Below are the code and all the weights of a small trained network. Each question names an input and a target symbol and asks about switching units off, where a switched-off unit gives its printed mean instead of its output.

import numpy as np


def w(rows, s, z=0):
    codes = np.array(rows[::2]) - 128.0
    scale = np.full(codes.shape[1], s)
    scale[-1] = z or s
    return codes * scale


def norm(h):
    return h / np.sqrt((h * h).mean(-1, keepdims=True) + 1e-5)


def f(y):
    return np.maximum(y, 0)


def softmax(a):
    e = np.exp(a - a.max(-1, keepdims=True))
    return e / e.sum(-1, keepdims=True)


def log_softmax(a):
    a = a - a.max(-1, keepdims=True)
    return a - np.log(np.exp(a).sum(-1, keepdims=True))


def net(x, mask):
    ids = ['ΓΞΣΦΩαδεζηθπτψ'.index(c) for c in x.split()]
    T = len(ids)
    res = E[ids] + P[:T]
    u = 0
    for l in range(3):
        q, k, v = (norm(res) @ M[l].T for M in (Q, K, V))
        z = softmax(np.where(np.tri(T) > 0, q @ k.T / 4**0.5, -1e9)) @ v
        res = res + np.where(mask[u], z, O[l][:, -1]) @ O[l][:, :-1]
        u += 1
        y = f(norm(res) @ A[l][:, :-1].T + A[l][:, -1])
        res = res + np.where(mask[u : u + 4], y, B[l][:, -1]) @ B[l][:, :-1]
        u += 4
    return log_softmax(norm(res)[-1] @ U[:, :-1].T + U[:, -1])


Q, K, V, O, A, B = {}, {}, {}, {}, {}, {}
E = w([
[84,79,102,117,176,77,98,172,190],'Γ',
[212,154,208,46,188,158,163,255,70],'Ξ',
[60,155,131,175,105,187,153,166,125],'Σ',
[119,178,74,70,174,128,134,88,191],'Φ',
[59,58,133,86,130,132,134,158,101],'Ω',
[124,151,73,128,93,53,84,110,139],'α',
[179,164,89,146,169,75,160,145,188],'δ',
[79,122,137,138,166,43,158,68,123],'ε',
[180,175,189,92,90,108,77,63,214],'ζ',
[185,128,180,115,222,176,162,47,235],'η',
[196,63,105,167,107,158,91,121,191],'θ',
[200,128,210,160,184,77,125,177,139],'π',
[178,175,88,110,169,23,51,64,141],'τ',
[160,89,157,80,53,89,196,141,174],'ψ',
],0.0018)
P = w([
[252,103,113,90,144,24,94,5,153],'0',
[211,112,150,100,130,37,106,54,175],'1',
[199,150,126,104,141,54,84,76,176],'2',
[176,157,154,108,188,71,73,109,186],'3',
[152,204,159,107,179,91,64,118,190],'4',
[163,207,174,128,205,79,55,142,202],'5',
[123,237,177,137,227,96,45,162,224],'6',
[128,239,179,121,208,83,17,141,220],'7',
[92,239,184,143,223,88,12,150,218],'8',
[125,245,185,138,218,84,18,143,231],'9',
],0.00044)
Q[0] = w([
[3,121,254,202,216,179,11,152,187],'0.h1',
[145,162,175,66,247,86,96,219,155],'0.h1',
[119,207,47,1,112,164,187,149,65],'0.h1',
[176,167,93,47,176,106,153,173,155],'0.h1',
],0.0025)
K[0] = w([
[150,118,252,168,139,183,56,109,202],'0.h1',
[72,223,122,190,213,152,91,151,152],'0.h1',
[22,120,7,124,43,201,147,97,63],'0.h1',
[79,194,36,150,139,124,181,178,103],'0.h1',
],0.0031)
V[0] = w([
[41,162,179,4,105,73,172,100,109],'0.h1',
[125,108,83,254,110,136,188,159,89],'0.h1',
[153,35,35,53,78,150,134,74,96],'0.h1',
[76,170,124,148,2,190,142,208,170],'0.h1',
],0.0014)
O[0] = w([
[59,109,158,75,130,103,140,8,82,185],'0.h1',
[127,129,113,173,187,84,87,151,126,2],'0.h1',
[113,39,63,172,104,140,99,101,100,113],'0.h1',
[52,120,200,209,125,63,93,150,216,37],'0.h1',
],0.0016,0.0013)
A[0] = w([
[109,169,151,152,115,178,133,118,63,145],'0.n1',
[126,77,105,125,82,128,241,163,63,1],'0.n2',
[166,99,88,121,84,76,75,7,137,151],'0.n3',
[151,146,191,88,4,196,197,83,134,80],'0.n4',
],0.0016,0.00064)
B[0] = w([
[40,159,113,109,146,132,125,162,133,139],'0.n1',
[116,202,147,132,104,194,78,96,159,149],'0.n2',
[157,215,147,123,185,147,122,198,179,252],'0.n3',
[152,114,101,133,165,5,147,136,124,208],'0.n4',
],0.0018,0.0016)
Q[1] = w([
[150,173,220,82,224,21,90,166,226],'1.h1',
[66,82,68,161,4,230,158,110,13],'1.h1',
[185,187,192,92,243,20,96,141,232],'1.h1',
[148,179,218,79,252,16,91,165,236],'1.h1',
],0.0028)
K[1] = w([
[9,175,179,207,28,197,198,208,149],'1.h1',
[233,49,69,28,196,63,68,32,65],'1.h1',
[15,213,175,234,67,189,201,227,178],'1.h1',
[4,184,177,232,68,212,225,219,143],'1.h1',
],0.0034)
V[1] = w([
[211,117,133,85,36,64,180,106,121],'1.h1',
[224,61,102,72,91,88,125,114,125],'1.h1',
[232,42,43,48,52,157,111,43,119],'1.h1',
[183,153,181,72,254,147,59,160,110],'1.h1',
],0.0013)
O[1] = w([
[230,194,112,179,181,90,93,104,223,240],'1.h1',
[203,156,178,170,181,26,93,109,217,177],'1.h1',
[226,184,255,116,232,44,98,63,224,42],'1.h1',
[158,55,147,191,126,40,122,67,196,254],'1.h1',
],0.00097,0.00044)
A[1] = w([
[173,92,196,198,162,187,116,105,178,93],'1.n1',
[62,109,50,147,120,180,132,139,93,117],'1.n2',
[166,118,196,210,239,100,187,36,83,5],'1.n3',
[129,208,100,161,173,105,37,2,143,109],'1.n4',
],0.0021,0.0016)
B[1] = w([
[163,85,41,139,21,115,80,206,108,167],'1.n1',
[230,167,208,103,182,115,51,158,116,159],'1.n2',
[27,23,202,252,122,105,142,155,106,158],'1.n3',
[144,102,129,198,94,148,210,80,79,249],'1.n4',
],0.0019)
Q[2] = w([
[45,131,178,251,153,82,221,143,194],'2.h1',
[173,165,124,230,123,68,184,134,182],'2.h1',
[219,138,82,4,136,170,110,176,79],'2.h1',
[62,202,171,70,86,119,118,181,202],'2.h1',
],0.0027)
K[2] = w([
[171,123,218,203,254,82,58,113,224],'2.h1',
[210,77,171,113,206,12,99,119,156],'2.h1',
[114,142,65,73,98,175,232,162,48],'2.h1',
[151,184,245,134,93,165,153,200,160],'2.h1',
],0.0024)
V[2] = w([
[67,204,210,131,115,176,31,124,196],'2.h1',
[64,222,135,176,234,186,36,84,118],'2.h1',
[81,116,156,181,181,255,216,200,199],'2.h1',
[165,62,21,73,51,155,183,80,165],'2.h1',
],0.0014)
O[2] = w([
[167,80,172,128,135,47,178,135,194,87],'2.h1',
[196,189,121,162,142,6,76,107,200,10],'2.h1',
[174,120,159,142,177,165,150,55,191,2],'2.h1',
[35,111,75,128,97,192,117,105,160,160],'2.h1',
],0.0025,0.00094)
A[2] = w([
[151,148,197,205,184,73,2,108,135,92],'2.n1',
[173,169,33,18,23,123,160,131,134,220],'2.n2',
[6,129,97,86,14,247,214,190,19,70],'2.n3',
[140,39,111,56,132,240,132,157,24,254],'2.n4',
],0.002,0.0007)
B[2] = w([
[103,64,76,82,133,163,68,80,60,173],'2.n1',
[28,115,160,159,107,159,136,194,112,250],'2.n2',
[189,3,82,26,70,136,78,49,59,206],'2.n3',
[94,202,87,170,82,206,160,102,79,203],'2.n4',
],0.0024,0.0023)
U = w([
[10,247,8,248,11,8,50,201,12,106],'Γ',
[248,245,248,6,12,61,7,9,249,151],'Ξ',
[34,202,209,220,233,208,32,227,152,3],'Σ',
[26,8,39,7,6,249,114,23,11,155],'Φ',
[248,246,9,246,248,10,249,241,250,81],'Ω',
[245,16,250,248,243,11,20,249,6,123],'α',
[10,70,246,4,7,8,248,250,213,221],'δ',
[249,9,245,182,248,246,248,16,249,88],'ε',
[213,247,17,52,248,10,9,10,12,187],'ζ',
[11,10,10,30,247,9,8,210,249,107],'η',
[7,251,8,15,247,241,243,8,238,108],'θ',
[199,44,9,249,21,250,9,244,224,185],'π',
[251,242,246,29,207,247,241,245,18,49],'τ',
[13,28,246,247,248,13,251,11,7,200],'ψ',
],0.0035,0.0021)

Each question gives the input, a string of symbols that net reads in full, and the target symbol t.
The units are the heads (4 rows each of Q, K, V and O) and the neurons (one row each of A and B). Each row of codes is followed by its name. A weight is (code - 128) times the scale printed after its matrix; where a second scale follows, it is the last column's (O, A, B and U).
mask holds one flag per unit, layer by layer, with each layer's heads first. A switched-off unit (its flag False) gives its mean, the last column of its rows in O or B, instead of its output. The means were averaged over made-up inputs and are rounded, as every weight is.
A unit's drop is (log p(t) with every unit on - log p(t) with that unit switched off) / (log p(t) with every unit on - log p(t) with every unit switched off).
The circuit of an input: a set's keep is (log p(t) with only the set's units on - log p(t) with every unit switched off) / (log p(t) with every unit on - log p(t) with every unit switched off). Starting from the 12 units with the biggest drops (on a tie, the unit counted first), units are removed one at a time, each time the one whose removal leaves the highest keep (on an exact tie, the one counted first), for as long as the keep stays at least 0.8.
circuit, biggest first: the units of the circuit, biggest drop first
unit that matters most: the unit with the biggest drop
top k neurons: the k neurons with the biggest drops, biggest first
top k neurons in layer l: the k neurons of layer l with the biggest drops, biggest first
drop of u: that unit's drop, to one decimal
input Ω Ξ Φ ζ α τ Σ ψ, target Φ: unit that matters most -> 1.h1
input θ π π Γ Ω π δ Σ, target τ: top 4 neurons -> (1.n2 1.n4 2.n2 1.n3)
input θ ψ Γ ψ η ψ ψ Σ τ, target Φ: top 2 neurons -> (1.n4 2.n3)
input θ ψ α Ω ε δ Σ Σ, target Σ: top 3 neurons in layer 1 -> (1.n2 1.n4 1.n1)
input ψ π η ψ Σ ψ ε Φ, target Φ: top 2 neurons -> (2.n3 0.n3)
input ψ ψ Σ ζ, target Φ: top 2 neurons -> (1.n2 2.n3)
input ψ Σ α δ ψ ψ δ, target Φ: circuit, biggest first -> (1.h1 2.n3)
input Ω Σ Ξ Ξ δ δ ε τ, target Γ: circuit, biggest first -> (1.h1 2.n2)
input Γ Σ ε, target ζ: top 3 neurons in layer 1 -> (1.n2 1.n1 1.n4)
input τ ψ ψ π ζ τ ψ Ω Σ, target Φ: top 4 neurons -> (2.n3 0.n3 2.n2 0.n4)
input Σ Ξ ε, target ζ: top 2 neurons -> (1.n2 2.n2)
input ζ Ω τ ψ ψ Σ, target Φ: top 2 neurons -> (2.n3 0.n1)
input α Ω Ξ Φ Φ Σ ε τ, target Γ: circuit, biggest first -> (1.h1 2.h1 2.n3)
input ψ ψ τ Γ θ π ε Σ π, target τ: top 2 neurons in layer 2 -> (2.n2 2.n4)
input Σ ψ Σ, target Σ: top 2 neurons in layer 2 -> (2.n3 2.n1)
input π θ Γ α Σ θ τ ψ δ Γ, target Φ: circuit, biggest first -> (1.h1)
input τ ψ π ζ ψ α η π Σ π, target τ: top 3 neurons in layer 2 -> (2.n2 2.n1 2.n4)
input α ε Σ, target ζ: top 2 neurons in layer 0 -> (0.n1 0.n3)
input Σ α ζ Ω ψ ε Ξ, target Φ: top 2 neurons -> (2.n3 2.n4)
input Ω δ Σ Γ θ Ξ ζ ψ Ξ, target Φ: top neuron in layer 2 -> (2.n3)
input Γ Σ Ξ Γ ψ Ω τ, target Φ: drop of 1.n2 -> -0.1
input α Σ ζ, target δ: drop of 1.h1 -> 0.9
input Σ α ζ ζ ψ ζ Ω ψ Ξ η, target Φ: drop of 0.n4 -> 0.1
input ζ Ω ζ ζ ζ Σ ζ, target δ: drop of 0.n2 -> 0.0
